Here is a tiny trained network, its code and every weight. The questions are about switching its units off for an input and a class, where a switched-off unit gives its printed mean instead of its output.

import numpy as np


def w(rows, s, z=0):
    codes = np.array(rows[::2]) - 128.0
    scale = np.full(codes.shape[1], s)
    scale[-1] = z or s
    return codes * scale


def norm(h):
    return h / np.sqrt((h * h).mean(-1, keepdims=True) + 1e-5)


def f(y):
    return np.maximum(y, 0)


def log_softmax(a):
    a = a - a.max(-1, keepdims=True)
    return a - np.log(np.exp(a).sum(-1, keepdims=True))


def net(x, mask):
    res = np.array(x, float).reshape(1, 8) / 4 @ E
    u = 0
    for l in range(3):
        y = f(norm(res) @ A[l][:, :-1].T + A[l][:, -1])
        res = res + np.where(mask[u : u + 11], y, B[l][:, -1]) @ B[l][:, :-1]
        u += 11
    return log_softmax(norm(res)[-1] @ U[:, :-1].T + U[:, -1])


A, B = {}, {}
E = w([
[117,110,2,171,75,172,113,212,99],'x0',
[119,126,131,129,128,139,131,130,134],'x1',
[120,125,125,123,134,132,114,122,122],'x2',
[124,127,144,92,103,135,130,144,102],'x3',
[39,221,73,63,134,68,158,114,176],'x4',
[111,123,139,133,129,144,135,142,142],'x5',
[123,126,120,134,135,135,121,112,131],'x6',
[138,180,154,137,42,116,38,135,183],'x7',
],0.0097)
A[0] = w([
[93,212,166,93,140,133,172,69,154,129],'L0N1',
[162,179,155,130,53,132,33,134,196,172],'L0N2',
[104,119,99,102,110,164,148,108,153,85],'L0N3',
[195,85,248,125,143,136,118,86,127,188],'L0N4',
[86,200,183,95,173,92,155,72,150,131],'L0N5',
[150,91,112,119,80,129,137,109,112,148],'L0N6',
[173,116,135,198,97,172,101,155,90,152],'L0N7',
[82,123,60,154,84,119,131,158,105,102],'L0N8',
[136,192,62,92,114,159,148,151,124,2],'L0N9',
[108,127,152,147,110,75,131,116,138,72],'L0N10',
[51,149,61,108,100,67,149,151,137,11],'L0N11',
],0.011,0.0046)
B[0] = w([
[98,125,176,139,169,46,137,171,57,216],'L0N1',
[20,203,120,198,80,101,9,159,120,239],'L0N2',
[136,122,119,74,140,118,119,113,116,144],'L0N3',
[164,175,71,73,202,229,59,124,245,245],'L0N4',
[137,102,166,104,53,96,144,127,90,231],'L0N5',
[86,121,167,196,140,151,153,160,149,156],'L0N6',
[73,1,136,165,97,112,163,77,121,213],'L0N7',
[189,101,172,153,150,229,76,132,138,194],'L0N8',
[139,103,99,112,134,144,107,145,220,164],'L0N9',
[111,148,46,107,122,98,141,174,132,144],'L0N10',
[185,152,169,82,210,173,83,69,230,196],'L0N11',
],0.0088,0.011)
A[1] = w([
[130,203,92,155,71,129,171,120,215,119],'L1N1',
[186,101,150,169,99,118,220,174,123,84],'L1N2',
[74,152,113,130,92,64,93,153,93,99],'L1N3',
[255,78,156,118,172,205,185,91,122,132],'L1N4',
[104,49,135,55,120,25,239,122,97,115],'L1N5',
[134,193,82,107,183,200,95,53,161,100],'L1N6',
[59,114,162,183,152,115,142,108,171,98],'L1N7',
[132,175,88,119,122,97,95,102,157,101],'L1N8',
[67,160,85,201,32,118,7,134,81,93],'L1N9',
[161,217,67,117,139,200,71,141,131,63],'L1N10',
[175,172,89,85,167,196,176,128,170,4],'L1N11',
],0.0079,0.0044)
B[1] = w([
[118,113,127,82,175,139,108,73,130,156],'L1N1',
[65,203,75,148,159,157,125,109,93,140],'L1N2',
[107,143,73,127,187,137,150,169,81,183],'L1N3',
[78,254,59,102,173,101,145,164,32,221],'L1N4',
[179,109,192,128,94,190,108,13,217,188],'L1N5',
[137,116,94,87,111,100,148,223,191,230],'L1N6',
[172,122,125,116,102,67,149,176,103,160],'L1N7',
[101,162,158,138,176,195,94,136,124,168],'L1N8',
[186,79,99,86,108,158,231,112,168,254],'L1N9',
[120,91,169,153,147,159,141,89,212,200],'L1N10',
[208,93,37,67,114,46,158,202,128,172],'L1N11',
],0.0077,0.0081)
A[2] = w([
[196,123,113,81,159,120,200,131,132,126],'L2N1',
[48,192,83,148,112,185,105,183,145,175],'L2N2',
[207,77,63,80,188,108,184,188,129,120],'L2N3',
[83,181,198,110,82,4,150,75,100,4],'L2N4',
[203,66,139,83,180,98,199,149,141,117],'L2N5',
[114,95,101,200,12,81,124,81,105,10],'L2N6',
[190,71,213,113,114,129,172,96,98,33],'L2N7',
[201,132,146,46,218,156,180,87,105,157],'L2N8',
[107,89,100,157,167,157,198,122,2,65],'L2N9',
[118,66,94,218,104,199,168,136,60,131],'L2N10',
[113,165,118,65,162,122,118,172,151,97],'L2N11',
],0.0097,0.0023)
B[2] = w([
[184,82,66,129,92,130,174,131,78,191],'L2N1',
[206,90,175,72,212,83,164,72,125,254],'L2N2',
[48,178,67,46,120,112,153,176,8,229],'L2N3',
[134,168,152,172,163,110,141,105,7,212],'L2N4',
[122,9,125,139,121,158,206,125,116,199],'L2N5',
[204,80,114,152,105,175,216,167,103,168],'L2N6',
[163,131,198,153,107,102,161,30,227,163],'L2N7',
[159,67,47,155,71,190,180,92,122,239],'L2N8',
[42,254,167,68,249,49,6,137,151,181],'L2N9',
[126,229,191,145,55,27,128,148,59,226],'L2N10',
[94,99,94,217,89,167,161,184,128,232],'L2N11',
],0.0084)
U = w([
[135,92,27,61,154,161,187,179,103,168],'0',
[85,209,163,118,156,58,97,169,57,199],'1',
[124,129,143,111,147,147,47,150,248,177],'2',
[139,63,146,203,29,124,127,163,108,3],'3',
[160,76,170,104,118,114,209,40,104,39],'4',
],0.017,0.0026)

Each question gives the input, the list of numbers given to net, and the class t.
The units are the neurons (one row each of A and B). Each row of codes is followed by its name. A weight is (code - 128) times the scale printed after its matrix; where a second scale follows, it is the last column's (A, B and U).
mask holds one flag per neuron, layer by layer. A switched-off neuron (its flag False) gives its mean, the last column of its row in B, instead of its output. The means were averaged over made-up inputs and are rounded, as every weight is.
A unit's drop is (log p(t) with every unit on - log p(t) with that unit switched off) / (log p(t) with every unit on - log p(t) with every unit switched off).
The circuit of an input: a set's keep is (log p(t) with only the set's units on - log p(t) with every unit switched off) / (log p(t) with every unit on - log p(t) with every unit switched off). Starting from the 12 units with the biggest drops (on a tie, the unit counted first), units are removed one at a time, each time the one whose removal leaves the highest keep (on an exact tie, the one counted first), for as long as the keep stays at least 0.8.
units of the circuit, in order: the units of the circuit, biggest drop first
most important unit: the unit with the biggest drop
top k neurons: the k neurons with the biggest drops, biggest first
top k neurons in layer l: the k neurons of layer l with the biggest drops, biggest first
drop when u is switched off: that unit's drop, to one decimal
input [0,6,0,2,7,-1,0,-8], class 4: units of the circuit, in order -> L0N4; L1N5
input [-2,-3,-8,6,-7,5,-6,4], class 2: units of the circuit, in order -> L0N4
input [2,3,-6,6,0,5,6,-6], class 1: units of the circuit, in order -> L0N4; L2N9
input [6,0,6,-7,0,-3,2,-3], class 1: top 2 neurons -> L0N4; L0N2
input [-3,1,-4,0,1,-2,-5,4], class 1: top 2 neurons -> L0N1; L0N5
input [7,4,8,-3,-6,4,-2,-3], class 1: top 2 neurons -> L2N9; L0N2
input [3,6,-7,4,0,6,-4,7], class 3: top 4 neurons -> L0N4; L0N11; L1N9; L2N6
input [1,-7,-1,-8,-2,1,-6,5], class 3: top 2 neurons -> L0N7; L0N11
input [-4,8,4,1,8,3,-2,-1], class 4: top 2 neurons -> L0N2; L1N5
input [-3,4,4,6,-3,7,-5,0], class 0: top 2 neurons -> L0N2; L1N11
input [0,4,-1,-4,3,-7,1,-3], class 4: top 4 neurons -> L0N4; L0N2; L0N5; L0N1
input [1,-1,-8,1,4,-5,-7,6], class 2: top 2 neurons -> L1N9; L0N11
input [-7,-8,-2,-3,1,-1,4,1], class 1: top 4 neurons in layer 0 -> L0N1; L0N5; L0N11; L0N8
input [-4,0,-8,4,7,-6,-8,-3], class 4: most important unit -> L0N2
input [-3,5,6,-1,6,-2,-2,0], class 4: top 3 neurons -> L0N2; L1N5; L0N5
input [-7,6,1,5,-1,1,-5,-1], class 0: top 2 neurons -> L0N4; L0N2
input [5,-5,2,-5,0,-7,-6,2], class 3: top 2 neurons -> L0N4; L0N7
input [-1,2,7,-1,8,-2,5,-6], class 4: top 2 neurons -> L0N4; L0N2
input [-4,-2,6,8,4,-2,4,-2], class 4: top 2 neurons -> L0N2; L1N5
input [0,0,-6,-6,2,-4,-5,2], class 1: most important unit -> L0N4
input [-4,-5,-4,4,-8,7,-5,-3], class 0: top 2 neurons in layer 0 -> L0N4; L0N2
input [-4,1,-6,-3,-3,-1,-1,-2], class 0: drop when L0N2 is switched off -> 0.2
input [-7,2,7,2,-3,7,-1,-4], class 0: drop when L0N4 is switched off -> 1.7
input [7,5,-7,1,-5,2,6,-3], class 1: drop when L2N9 is switched off -> 0.1
input [-6,-7,2,-1,-7,6,0,-3], class 0: drop when L0N2 is switched off -> 0.1
